Below is a small trained network, with its code and all its weights. Each question gives an input and a class and asks what happens when units are switched off, that is, made to give their printed mean instead of their output.

import numpy as np


def w(rows, s, z=0):
    codes = np.array(rows[::2]) - 128.0
    scale = np.full(codes.shape[1], s)
    scale[-1] = z or s
    return codes * scale


def f(y):
    return y / 2 * (1 + np.tanh(0.7978845608 * (y + 0.044715 * y**3)))


def log_softmax(a):
    a = a - a.max(-1, keepdims=True)
    return a - np.log(np.exp(a).sum(-1, keepdims=True))


def net(x, mask):
    res = np.array(x, float).reshape(1, 6) / 4 @ E
    y = f(res @ A[0][:, :-1].T + A[0][:, -1])
    res = res + np.where(mask, y, B[0][:, -1]) @ B[0][:, :-1]
    return log_softmax(res[-1] @ U[:, :-1].T + U[:, -1])


A, B = {}, {}
E = w([
[62,30,49,6],'x0',
[105,2,42,223],'x1',
[128,125,124,131],'x2',
[25,216,120,138],'x3',
[125,123,137,127],'x4',
[125,117,134,131],'x5',
],0.0079)
A[0] = w([
[119,132,197,200,3],'N1',
[145,116,49,61,26],'N2',
[167,168,116,173,45],'N3',
[106,53,43,248,168],'N4',
[80,104,101,52,76],'N5',
[254,89,111,119,71],'N6',
],0.0089,0.0044)
B[0] = w([
[111,105,140,187,145],'N1',
[115,99,192,229,163],'N2',
[123,49,156,162,140],'N3',
[192,159,131,87,254],'N4',
[201,175,227,247,188],'N5',
[13,112,106,130,175],'N6',
],0.012,0.0087)
U = w([
[127,131,127,127,223],'0',
[122,105,180,226,2],'1',
[209,165,136,67,111],'2',
[106,123,115,117,207],'3',
[130,125,125,108,165],'4',
[11,99,100,139,197],'5',
[12,90,65,86,10],'6',
],0.012,0.0098)

Each question gives the input, the list of numbers given to net, and the class t.
The units are the neurons (one row each of A and B). Each row of codes is followed by its name. A weight is (code - 128) times the scale printed after its matrix; where a second scale follows, it is the last column's (A, B and U).
mask holds one flag per neuron, in row order. A switched-off neuron (its flag False) gives its mean, the last column of its row in B, instead of its output. The means were averaged over made-up inputs and are rounded, as every weight is.
A unit's drop is (log p(t) with every unit on - log p(t) with that unit switched off) / (log p(t) with every unit on - log p(t) with every unit switched off).
The circuit of an input: a set's keep is (log p(t) with only the set's units on - log p(t) with every unit switched off) / (log p(t) with every unit on - log p(t) with every unit switched off). Starting from all 6 units, units are removed one at a time, each time the one whose removal leaves the highest keep (on an exact tie, the one counted first), for as long as the keep stays at least 0.8.
units of the circuit, in order: the units of the circuit, biggest drop first
most important unit: the unit with the biggest drop
k most important neurons: the k neurons with the biggest drops, biggest first
drop of u: that unit's drop, to one decimal
input [-3,6,0,-8,-8,-1], class 3: most important unit	N6
input [0,3,-4,-6,-5,1], class 5: 2 most important neurons	[N6; N5]
input [8,-7,3,7,-4,2], class 1: 3 most important neurons	[N5; N2; N4]
input [-5,0,-5,7,4,-5], class 5: units of the circuit, in order	[N5; N4]
input [-6,8,0,-7,8,-1], class 2: 3 most important neurons	[N4; N2; N5]
input [-6,6,6,-5,4,-7], class 0: 3 most important neurons	[N4; N6; N5]
input [4,-4,-3,-8,6,-2], class 5: units of the circuit, in order	[N6; N4]
input [-3,5,-4,1,-4,-3], class 2: units of the circuit, in order	[N4; N6]
input [-5,6,-7,-3,-1,-1], class 4: 4 most important neurons	[N4; N5; N6; N2]
input [-5,6,2,3,3,-2], class 2: 2 most important neurons	[N4; N6]
input [-5,-6,4,-8,-3,0], class 5: 2 most important neurons	[N6; N4]
input [-7,5,4,-8,-5,-5], class 5: 2 most important neurons	[N6; N5]
input [-6,0,3,8,1,-3], class 5: 3 most important neurons	[N5; N4; N2]
input [2,7,-3,-3,2,0], class 2: units of the circuit, in order	[N4]
input [-2,-6,5,-8,-5,-3], class 5: 3 most important neurons	[N6; N4; N5]
input [-4,1,-2,5,-3,-1], class 5: 2 most important neurons	[N5; N4]
input [6,-4,6,-8,4,-5], class 5: 2 most important neurons	[N6; N4]
input [8,3,2,-8,-3,-6], class 1: drop of N5	0.5
input [-5,-5,4,-4,7,0], class 3: drop of N4	0.4
input [8,-2,-4,4,-7,0], class 1: drop of N2	0.1
input [6,2,5,-8,0,-2], class 5: units of the circuit, in order	[N6]
